Below are the code and all the weights of a small trained network. Each question names an input and a class and asks about switching units off, where a switched-off unit gives its printed mean instead of its output.

import numpy as np


def w(rows, s, z=0):
    codes = np.array(rows[::2]) - 128.0
    scale = np.full(codes.shape[1], s)
    scale[-1] = z or s
    return codes * scale


def norm(h):
    return h / np.sqrt((h * h).mean(-1, keepdims=True) + 1e-5)


def f(y):
    return y / 2 * (1 + np.tanh(0.7978845608 * (y + 0.044715 * y**3)))


def log_softmax(a):
    a = a - a.max(-1, keepdims=True)
    return a - np.log(np.exp(a).sum(-1, keepdims=True))


def net(x, mask):
    res = np.array(x, float).reshape(1, 3) / 4 @ E
    u = 0
    for l in range(2):
        y = f(norm(res) @ A[l][:, :-1].T + A[l][:, -1])
        res = res + np.where(mask[u : u + 8], y, B[l][:, -1]) @ B[l][:, :-1]
        u += 8
    return log_softmax(norm(res)[-1] @ U[:, :-1].T + U[:, -1])


A, B = {}, {}
E = w([
[156,120,52,28,144,183,152],'x0',
[170,75,170,48,31,130,131],'x1',
[37,35,134,121,116,253,228],'x2',
],0.011)
A[0] = w([
[180,174,138,61,118,127,121,41],'0.n0',
[129,176,70,182,195,200,135,178],'0.n1',
[174,125,123,134,182,92,118,95],'0.n2',
[125,172,44,103,155,119,136,51],'0.n3',
[67,48,190,111,93,207,199,181],'0.n4',
[91,74,142,51,100,254,184,250],'0.n5',
[56,93,76,121,125,198,154,249],'0.n6',
[144,77,141,129,83,149,124,33],'0.n7',
],0.0095,0.0022)
B[0] = w([
[112,113,88,59,165,81,94,150],'0.n0',
[93,62,119,45,92,133,194,179],'0.n1',
[149,133,205,82,63,164,96,147],'0.n2',
[167,112,121,109,109,141,114,150],'0.n3',
[177,71,47,162,110,203,153,240],'0.n4',
[174,2,151,211,175,213,217,250],'0.n5',
[142,111,116,112,113,169,240,206],'0.n6',
[139,108,119,89,159,143,172,144],'0.n7',
],0.012,0.011)
A[1] = w([
[141,108,66,50,115,91,198,55],'1.n0',
[178,167,142,122,95,100,86,213],'1.n1',
[113,85,147,240,159,212,107,245],'1.n2',
[176,111,137,119,64,153,189,250],'1.n3',
[204,125,51,7,154,87,67,155],'1.n4',
[79,141,163,152,128,92,147,52],'1.n5',
[86,101,93,117,248,211,199,229],'1.n6',
[90,129,169,97,98,88,172,135],'1.n7',
],0.012,0.0022)
B[1] = w([
[90,124,169,170,121,164,113,174],'1.n0',
[155,145,115,141,135,204,111,182],'1.n1',
[88,96,106,80,168,127,175,220],'1.n2',
[146,131,75,155,181,140,149,209],'1.n3',
[127,153,70,67,96,58,160,201],'1.n4',
[77,99,202,98,161,111,87,134],'1.n5',
[253,75,123,180,120,179,127,249],'1.n6',
[161,172,97,142,192,119,100,135],'1.n7',
],0.017,0.014)
U = w([
[189,35,60,161,154,197,207,221],'0',
[123,160,149,131,90,136,156,9],'1',
[107,116,90,148,103,122,96,1],'2',
[9,95,181,132,221,78,117,66],'3',
[194,190,10,38,69,61,120,195],'4',
[152,171,199,193,157,130,24,196],'5',
],0.011,0.0049)

Each question gives the input, the list of numbers given to net, and the class t.
The units are the neurons (one row each of A and B). Each row of codes is followed by its name. A weight is (code - 128) times the scale printed after its matrix; where a second scale follows, it is the last column's (A, B and U).
mask holds one flag per neuron, layer by layer. A switched-off neuron (its flag False) gives its mean, the last column of its row in B, instead of its output. The means were averaged over made-up inputs and are rounded, as every weight is.
A unit's drop is (log p(t) with every unit on - log p(t) with that unit switched off) / (log p(t) with every unit on - log p(t) with every unit switched off).
The circuit of an input: a set's keep is (log p(t) with only the set's units on - log p(t) with every unit switched off) / (log p(t) with every unit on - log p(t) with every unit switched off). Starting from the 12 units with the biggest drops (on a tie, the unit counted first), units are removed one at a time, each time the one whose removal leaves the highest keep (on an exact tie, the one counted first), for as long as the keep stays at least 0.8.
circuit, biggest first: the units of the circuit, biggest drop first
k most important neurons: the k neurons with the biggest drops, biggest first
k most important neurons of layer l: the k neurons of layer l with the biggest drops, biggest first
drop when u is switched off: that unit's drop, to one decimal
input [6,-5,-2], class 4: circuit, biggest first -> [0.n5, 1.n4]
input [-5,-5,-2], class 3: most important neuron -> [0.n5]
input [-5,3,-8], class 4: circuit, biggest first -> [0.n5, 1.n6]
input [-7,7,-1], class 5: 4 most important neurons of layer 0 -> [0.n5, 0.n4, 0.n6, 0.n1]
input [-3,2,-1], class 5: 3 most important neurons of layer 0 -> [0.n4, 0.n5, 0.n6]
input [-3,-8,-2], class 3: 4 most important neurons -> [0.n4, 0.n5, 0.n6, 1.n5]
input [-3,-5,-6], class 5: 3 most important neurons -> [0.n5, 0.n4, 0.n0]
input [-5,2,-6], class 5: 2 most important neurons -> [0.n4, 0.n1]
input [-8,-7,-6], class 5: drop when 0.n5 is switched off -> 0.7
input [0,5,-2], class 4: drop when 0.n5 is switched off -> 0.4
input [-5,-4,-4], class 5: drop when 0.n4 is switched off -> 0.5
input [6,1,-7], class 4: drop when 1.n0 is switched off -> 0.0
